[ -37  151  173   80   66 -110   38 -255  -36    7 -150   42  -35  -26
 -263 -130  100  201  -83  120   21   11   99   31   70  -19   67   56
   -9  162   11 -196  264  346  -61  -11   26  136] => <21>
[-230  241  -42  108 -153  -39  142 -217  -15  -22   20    9  102    6
  -69 -307   14   80  -44  -91 -112  -52  108   84   90  101  144  105
  196   75    5  -42   96  314   82    9 -265 -100] => <31>
[ 196 -177 -210  -81  130  -65   35  171  196 -131  -98  -21  140  -40
   28   97  -38    1 -152  -22   17  -83  -24 -110  100 -109 -148 -337
 -155 -310 -245  299  -20 -243 -275  -32  219  236] => <15>
[-106  115   63 -300   25   65  127  -82   19   23  -36   66  115  -32
  -24 -240 -196   70 -228 -124   13 -117   16  -46   94  221  -56   84
  -52   51   17  -63   57  248 -127   89  -13   -2] => <35>
[   0  -10 -229  122  -74 -119   66  142   50   34  -24  -24  120  113
  149   11  132 -180   23   -2 -105 -116  -23  -72   84   60   -4   28
   39 -321  -72  253 -185 -228   44  -21 -104   52] => <22>
[  51   69  -29   99   60 -196   35  263    0    1  -99  -95   76  -38
 -180  -77  130  -63  186   89   43   62   27  115   94  -49  109 -165
   79 -182  155  103   24  -40  -28  -54  -56   15] => <35>
[  63 -117 -202  384 -101  -17  278 -175   54 -154  -16    9  159    6
  182  -91   29 -115 -111   80  -32 -210  119  -75   33 -112  -79 -152
  -35 -225 -205  269 -147  -15    1 -114  -57  113] => <22>
[ 141 -110  168  179   94   -6  202 -295  -37 -123 -160   70    0 -143
 -104 -120  -59   92 -163  246  105  -61  155   49  -44  -67 -105  -79
 -126   88  -61   13   99  196 -150  -96  153  249] => <24>
[ 124   -9   24 -112   56  -67    8  116  -77   72  -26  -20 -108   54
  150   72   73  -68  -25  139 -119  -39  -23   11  -17  102   34   71
 -144 -103   71   57  -59  -72  -87   32  108   93] => <25>
[ 242 -201  -52  -64  137 -148 -134  323 -118   97 -313 -103 -181 -103
  127  155  217   79 -137  130  -89    4  -69  -24   78   87  -38   33
 -154 -203    1  274   47 -105 -210  -43  263  138] => <15>
[  68   69    0 -126   77  -92  -12  -99   87   36   33   89   -8  189
   19  159   85   46 -122   46 -108  -42  -20 -126   19   52  -37  148
 -199  -66 -163  -75   40  -57  -80  116  100  223] => <22>
[ -76  209  -23 -189   -8 -121  -98  -75   62  112   51   57  -16  212
  -27   93  129   72  -37  -69 -215   17  -39  -47   33  128  115  244
  -41  -21 -102 -135   90  -27    5  144  -41  113] => <25>
[ -36  176  158   19   25 -159  -64    4 -191  180 -157  -37 -184   41
  -73  -64  245   68   28  170  -96   12   11   52   70  131  165  238
   14   78  216 -149  141  250   31    7  -18    4] => <21>
[  75  -62 -148 -348   77   50   88  180  171 -108   97   28  140   -5
  128  -44 -246 -115 -121  -57  -30  -89  -45  -14   42  107 -131 -214
  -82 -212  -90  246 -147 -262 -248   56  110  115] => <15>
[  19   24 -294  -45    0 -148  -52  412   45   84  -52 -116   39  123
  186   36  194 -185   19  -15 -106 -151 -120 -147  229   51   17 -134
   19 -403   37  284 -156 -210  -59  -16   -9  -34] => <17>
[ 225  -95    7 -301  232 -151 -101  466   54  -22 -127  -71  -15 -130
 -138   85  -23   25   60   86   40  172  -63  154   31   67  -35 -180
  -71 -181   92  225   46 -275 -283   24  214  149] => <17>
[ -41   -1  -26   85 -115  156  321 -337  -95  -31  -62   19   85  -38
  286 -260 -122   39 -363  -78  -61 -352  114 -181   63   36  -25  -22
 -194    5 -100  -21   -1  487  -56  -28   -2  -45] => <21>
[ 170 -152   -6  339  -42 -117   89  -48 -246  179 -370  -74  -66  -18
  219   96  327   90 -206   38 -106 -172   49 -181   25    4   47  251
 -282 -173  -84   61   57  272   55  -63   79   63] => <22>
[-111  290  -88 -193  -60  -85   25   13   92   30  207    3   86  205
    6  -12   34   14   47 -161 -205   11   -5    9   48   77  190   78
  -18  -59  -30 -128   45   51   33  167 -158  -47] => <35>
[ 339 -355  129   81  233  -34  124   10  -22 -188 -264   40  -70 -296
  -70  -13  -96   81 -188  362  175   46  100  132  -58   -3 -279 -155
 -147  -24  -59  327   24 -106 -332 -135  343  348] => <22>
[ -82  254   41 -300   80  -98 -116  -11   80  -18  201   78 -177  168
  -63  -14   38   20   16  201 -153   87  -41  106   74  196   26  126
  107  115   78  -54   45  -87 -120  123   13  110] => <21>
[ 242 -189   38  211   92 -165  -51   50 -169   49 -299  -51 -231  -90
   84  141  291  114 -118  283  -86   22   33   25    1   26  -28  141
 -135  -74  -32  195   82    9 -113  -87  210  201] => <24>
[ 343 -327   56  -18  192  -52   90  184  -24 -100 -259  -31   15 -261
  -20   53  -86   42 -103  166   97   55   54  119  -85  -22 -143 -187
 -202 -157  -50  301    6 -171 -284  -90  295  260] => <24>
[-161  212 -156  225 -127 -142  167  -43  115   96 -101  -49  428  139
 -197 -146  100 -115  130 -293   16 -187   49 -168  138 -188  214 -179
   24 -310  -75 -133   26  129  176  -31 -269  -20] => <15>
[-119  169 -144 -176  -84  -12    2 -171  137 -106  324  121  -81  202
  181  -15  -37  -44  -70   94 -289   13    2   97  -13  233  -20  209
  142   39 -146  130 -115 -226  -43  124 -105  107] => <24>
[ -76   55  -96 -257   -3   21   54    6  106   -8   58   70   94   62
   84 -112 -137  -89 -125  -41  -78 -109  -34  -33   68  199  -82   36
   35 -104  -59  127 -110 -137 -113   58  -16   87] => <25>
[ 112  -80   83  561  -12 -127  180 -254 -199   52 -411  -77   -4 -105
  -61  -97  297  115 -130  164   65 -203  157 -133   87 -236   84  -78
 -159  -61  -27  -57  187  481   32 -199   67  110] => <15>
[ 170 -313 -107   50  113   68  302   90  103 -170 -364  -41  378 -345
  -78 -251 -272   54 -310 -163  286 -215   88 -121  135 -117 -245 -469
 -170 -279 -177  332   26  137 -304 -150  179  128] => <31>
[ -11  105  129 -177   68 -162 -159  -10  -76  193 -243   16  -71    6
 -181   52  170  231  -87  -57 -124  108  -21   27   23  175  115  333
  -56   57  -21 -139  249  119  -49   88   50  130] => <25>
[-178  274   39  -21   32 -211  -87   75    1  166 -154  -11   49  103
 -292 -143  209    9   91   22   17  -15  -34  -37  218   91  117   99
  166  -50  160 -134  132  134   47    7 -131   13] => <17>
[   5   63   25  102  -22 -147   36  106 -123  144  -87  -14  -36   81
   51  -23  186 -133   85  151  -71  -32    0   29   25  157   61  235
   21 -127  152   57 -100  -44   92   -6  -93   26] => <22>
[  43    9  266  -27  161  -83   69 -247   20  -36 -192  143   36 -107
 -354 -105  -60  184 -123  171  146   94  104   95  -22   98 -124  163
  -35  174  -35 -101  196  133 -134    8   97  291] => <22>
[-276  351  140 -156  -40  -45   71 -285   61   99  110  160  107  204
 -204 -225  -55  -72   27   28  -26  -66   28   -2   59  215   52  268
  142  129   93 -280   10  118   97  101 -211   74] => <24>
[-164  225  -22 -322  -78   77  108  -97   22   58  204   72   41  169
  190 -164 -149 -109 -110  -76 -167 -166  -23  -48   43  248   47  142
  -20    6   51  -89 -107   84  -18  135 -106  -50] => <15>
[ 183 -227  -63  216   42 -164   59  168  -33   33 -417  -87  197 -220
 -142   14  107   94  -27 -102   47   45   64   49  -12  -70   24  -62
  -77 -273 -131  248   92  -68  -68 -110   53  154] => <24>
[ 198 -123  174   34  186 -111   46   -5  -46   14 -362  -15   50 -191
 -260  -15   31  179 -109   79  143   24   73   12   12  -89  -27 -110
 -195  -30  -23  -26  227  168 -194  -69  225  236] => <15>
[ 361 -345 -226  109   97  -55  151  331   52  -93 -142 -103  120  -77
  258  156    9 -193  -62   84   26 -157  -11 -103    9 -161 -128 -388
 -278 -480 -130  432 -215 -333 -207 -112  243  186] => <24>
[   6  242    8 -161   55 -184 -126  127  -29  145   43  -36 -138  225
    5  140  259   65   32   38 -190   25  -65  -61  101   71  172  159
 -120  -50   69 -166  120   90  -12  139   17   17] => <31>
[ 237 -443 -168  198    7  118  367   61  -11 -128 -332  -51  297 -302
  248 -180 -225 -120 -310  -63  164 -317   92 -135   24  -70 -249 -352
 -222 -375 -181  470 -194  -11 -212 -198  167  125] => <24>
[  41  -39  -71  351    0 -302 -116  219 -152  183 -521 -171   11 -135
 -205  -18  437  152   42  -21  -26   33   16   -3  172  -59  173   52
   90 -221   28  144  219  144   42 -148  -33   26] => <21>
[  38   -7  -60   -5   95  -82   92  129   96 -129  -41   -8   82  -80
 -122 -157  -47  -53   -5  138   99  -20   34   69  133   11  -96 -230
   91 -121   44  213  -28  -70 -167  -60   32   99] => <35>
[ -55  279  431 -239  167 -122  -54 -196  -95  171  -49  138 -150  109
 -338  -64   48   69   55  273   45   97   23   92  -27  200   66  339
  -48  285  260 -429  184  204  -23  106   52  196] => <24>

[-108 -140  -70   45 -174    4   60   71 -109 -115   84    7   51   86
  -87  -37  -24   63    7  -96   46  127   85   22    1 -139   36  145
 -155  -69  -33 -206    9   13    6 -112   89 -150] => <54>
[ 111  -16 -145   62  -23   -4  -51   98   43   59    8  -42 -131   29
   39  -29    2    8    9 -131   55 -108  -89   23  124  -12   26  -96
  -25  -99   -6  -82   16  -74   12   -9   77 -124] => <58>
[  -7  124   80  -53  107   62  279   97   73  325   11  -76 -265  -95
  -29 -103   57  -17  188   91  -31  -85   99 -234  -67  101   21 -280
 -129 -227   20    1  244  141  293  -17 -121  -70] => <50>
[-224 -108    2  -19  -74   85  -14   79  -14  -60  -22   17    6   84
  -69 -112  -69   96   20  -28   26   55  109   74 -126 -150   33  203
 -179   -2   -5 -104  -49  -31   72 -113   23  -50] => <51>
[-125 -203  -53   38   99  -27  -33  110  -38  -80   18   58   -4    0
  -38   -2   48  -87   63  -87  119  153  -68  169   68 -151  157   76
  -92  -28    0  -47  -77   25   -3  -65  180  -35] => <50>
[  52   75 -125   50 -120  -52   -5  166  124  212   59   37  -90  147
   28    6   30   52 -103  -80  -17 -238  -71   -4  -14  -55  -35   79
   10 -139   17 -156  103 -154  -45   44  -70 -242] => <48>
[ -55  -43 -145   84   52  -45  -53  200   61   59   28   -8  -69   69
   31    5   37    1    4  -82   91  -80  -58  132   56  -55   68   -6
  -61  -83   11 -124  -32  -49  -22    5  102 -142] => <51>
[   2    6   87 -171  241   24 -214  -20 -113 -118 -122  120   40  -15
   44  -78    5 -147   -1  -67  -37  197  -41   99  108   14   95  -38
  125  177   71   36 -249  -67   77 -141   -6  194] => <54>
[ 160  143 -223   61   39  -99 -100   69   95  134   49  -32 -164   25
   83  -29  -15   38   16  -36  130  -70 -113   50  168   94   73 -159
   66  -95   33  -79  -58   16   -3  -94   41 -178] => <50>
[-121   31   73  -66   22   86 -257   46   18 -158 -184   25    3  106
   31 -121   90    0    2  -90  -19  -56  -46  109   81  -44 -140   57
  -98  -40    7  -61 -158 -147  -34   44  -61  115] => <51>
[-103  -76   47 -121  101   49  -86   45  -66  -47  -40   78   18   35
  -28  -94  -48  -54   10  -70  -10  130   60   60  -15  -76   95   74
  -30   87   29  -30 -146  -56  113 -123    3   74] => <48>
[ 218   42 -118    2   89  -10  -25   72   56  172   10  -31 -210  -37
   67  -43  -19  -49   30  -98   38  -96 -106  -33  138   61   92 -212
   59  -66   21    2   29  -56   96  -40   46  -81] => <58>
[-157  -71  112  -17   55  230 -149  -52  -12 -133 -245   17    5   14
   18 -122   16  -56  -30  -91 -203 -218 -212   10   26  -49 -161   33
  -23   74  -25   29   -5 -305  105  164   -4  236] => <57>
[-139  122   29  -37  229  -65  315  112   63  358  135   -2 -184  -91
  -62  -56   64  -85  197  186   45   53   59 -159  -48  111  150 -233
  -89 -205   35  -30  166  232  304  -46  -70  -89] => <58>
[ 232  221 -202   38   -9 -142 -132   68   70  107   28   10 -131   46
  113    3   17   78  -23  -16  130    5  -63   80  140   91   63 -108
  141  -66   82 -100  -72   64 -102 -195  -15 -240] => <51>
[ 104  130   -1   -6  127 -115  115    1   70  216   72   46 -214  -85
    6  -39  123  -80  135  126  129  122 -134  -37  113   67  131 -149
    8 -205   42   30  114  186   65  -95  -13 -112] => <51>
[ 190  204 -119   -6  -41  -72  -56   74  138  235    8   31 -177   60
   80  -29    8   75  -39   -6   44 -124  -54   -7   19   41   21  -40
  102  -98   70  -53   43  -17  -27 -120 -108 -224] => <50>
[ -47   60   49 -121  -33   76 -237 -122  -27 -132 -114   82   27   84
   -2 -163  -57   22  -51  -44  -47   42  -74   37   64  -24  -64  131
   14   72   13  -20 -182 -156   41  -87  -87  123] => <48>
[ 209   31 -175   64   22  -75  -73   55  -33  -24   26  -52 -120  -26
   62   -2   39  -22   63 -126  124   58  -79   35  251   63   71 -224
   30 -100   14  -90  -52   62  -24 -107  121 -128] => <58>
[  88   71 -154   11   26  -67  -49  163   27  109   13   25  -64   46
   66   27  -29   59  -26  -72   57    1   71   79  -18  -12  107  -35
   92   20   87 -107  -56   35  -18 -201    5 -216] => <50>
[  53    7 -120   42  -58  -25  -40  161   -1   11  -13  -15  -53   60
   36   13   24   65    1 -120   53  -15   71   63   20  -51   24  -25
  -17  -60   43 -142  -15   19  -48 -127   30 -197] => <50>
[-169 -257  -40  222  278  226 -107 -126 -107 -317 -345  -10   55 -273
   72   55  -12 -112   83  -85 -123  -68 -440  199   99  -85   40 -140
  172  258   57  203   -3 -106   80   13  356  245] => <52>
[ 190  283 -101  -44 -111  -65  -30  -23  177  299   55   27 -218   83
   44 -110  -37  112  -38   63   38 -148  -71 -102   21   88  -18  -14
   64 -154   39  -49   71  -33   40 -103 -189 -210] => <58>
[ -45 -177  -60    6  107  -48   26  141 -119  -48   62   68   35   -4
  -25   38   14 -105   21 -112   56  191   12  109   51 -111  191   20
   -3   42   27  -97  -63   26   31 -123  160  -68] => <54>
[-211 -180   -5  -13   28  -52  -36   68  -83 -123   66  122  101   75
  -86  -20   41  -81    9  -55   83  221  -31  149   38 -175  123  216
 -101  -13   -7 -114 -113   -2  -13  -73  107  -22] => <48>
[ 154  138 -123    2  -47 -112  -60  115   60  153   73   52  -93  117
   60   -2   55    7  -75  -48   38  -67  -67   19   92   30   24   -3
   77  -97   28 -153    9  -65  -73  -50  -56 -206] => <57>
[ -80  -32  -82    9   88  -53  -59  266   33   73    2   49    0  101
   33   47   74  -42  -27 -121   26  -61   44  125   -7  -80   57   17
  -12  -37   50 -144  -62  -57  -29  -16   19 -134] => <58>
[ -31  116   52  -41  123   18  311  -12   33  277   74  -66 -263 -154
  -66 -131    8   -3  247  184   62  105   74 -212  -34  117  120 -262
 -135 -208   15   29  203  273  321 -136  -53  -69] => <52>
[-225   57   31  -58 -101  108 -213  -16   82  -69 -146   71   33  156
  -11 -150  -53  134  -74   -3  -53 -111  -21   97 -115 -108 -123  281
  -71   35   22  -62 -122 -179   -1  -47 -127   23] => <52>
[-213   31   52  -16  -62  204 -184  -34   39 -127 -244    0   29   78
   12 -136  -40  107  -37  -57 -148 -214  -56   32  -77  -61 -199  115
  -55   54   16  -30  -62 -215   64   30  -92  108] => <50>
[-329   20  119  -15  263  -13  568   45  -44  303  186  -49 -181 -224
 -173 -100   35  -68  367  338   88  295  174 -224 -145   94  246 -252
 -249 -228   12   -5  265  474  463 -152   16  -51] => <51>
[ -59  -94  170 -121   47  170 -132  -63 -115 -203 -178   18   -5   -6
  -25 -154   43  -94   52 -129  -98   57  -44  -24  109  -48  -88  -28
 -102   12  -25   12  -83 -144  114   27  -10  240] => <54>
[ -65   43   -9  -81  -26   15 -298 -171   56 -125  -77  110  -26   82
   -8 -185  -62   43  -27   24   94  107 -184  149   98  -64   14  232
  -16   34    2   34 -229 -104  -26 -124  -22   86] => <52>
[-112   -6   79  -76  105  109 -218  -40    5 -107 -194   84   22   27
   28  -97   18  -59  -23  -67  -88  -51 -144   88   42  -54  -59   66
   38   84   35   44 -134 -180   46   11  -37  172] => <58>
[ 124  108 -149   34  -29  -53  -59  150  106  179   14    6 -126   83
   71    2   15   45  -51  -86   25 -173  -47   22   40    7    9  -49
   58  -91   45 -106   26  -79  -27  -39  -38 -207] => <58>
[-215  -89  108    6   89  127 -181  -19   -7 -180 -240  102   87   17
   12  -31  105  -87  -23  -79 -125  -93 -226  130   27 -130 -111  123
   19   56   30   36  -58 -197  -20   99   13  173] => <58>
[  43  109   30   -3  142  -24  134  127  108  266   16  -32 -247  -48
   19  -55  149  -84  137   51   41  -96  -75  -92   74   77   24 -234
  -87 -255   12   -8  170   67  131   72  -49  -69] => <51>
[-237  -67  102  -41  -14  137 -139   30    5 -138 -182   57   38   73
  -24 -103   35   32    0  -51  -62  -37  -20  103  -79 -145  -92  189
 -111   17   17  -29  -69 -125   13   -8  -37   85] => <52>
[-128 -158   37  -46   -1   82   -5   45 -177 -211  -30  -19   49    7
  -70  -87   -6  -27   88 -126   10  199  127   13   61  -78   31  -15
 -164   -2  -22 -121  -95   29  106 -107   93   58] => <48>
[ 228  181 -173    5   30 -104  -85   45   65  150   47   -5 -160   20
   84  -29   -4   17    4  -40   93  -31  -78   -2  165  110   67 -174
  109  -84   50  -69  -45   23    5 -127  -18 -167] => <58>
[ 157   25  -67    7   72 -106  -35  170   68  184   51   88 -117   68
   64   45  134 -125  -58  -90   26  -83 -165   57  119  -27   76  -26
   84 -106   25  -79   57 -109  -75   50    9 -143] => <57>
[ -62   10   83 -149   38   50 -166    2  -72 -101  -77   88   35   88
   -5 -123   -4  -37  -29  -61  -42  111   36   49   31  -36   -3   99
  -15   73   19  -67 -169 -105   46  -95  -69   99] => <57>
[ -60 -107  -86  -10 -116  -89  -14   -5 -118 -114  129  114   85   81
  -79  -29  -60   34  -32  -31  113  306   36  109   17 -146  163  251
  -30   31    9 -154 -105   63  -45 -252   91 -152] => <54>
[ 255   -4  -68   45   82   19  -43   64  115  168  -46  -39 -289  -58
   81  -52   71  -84   51 -105   58 -168 -249   -2  186   16   48 -198
    5 -157   -7   68  115 -108   31   75   82  -50] => <51>
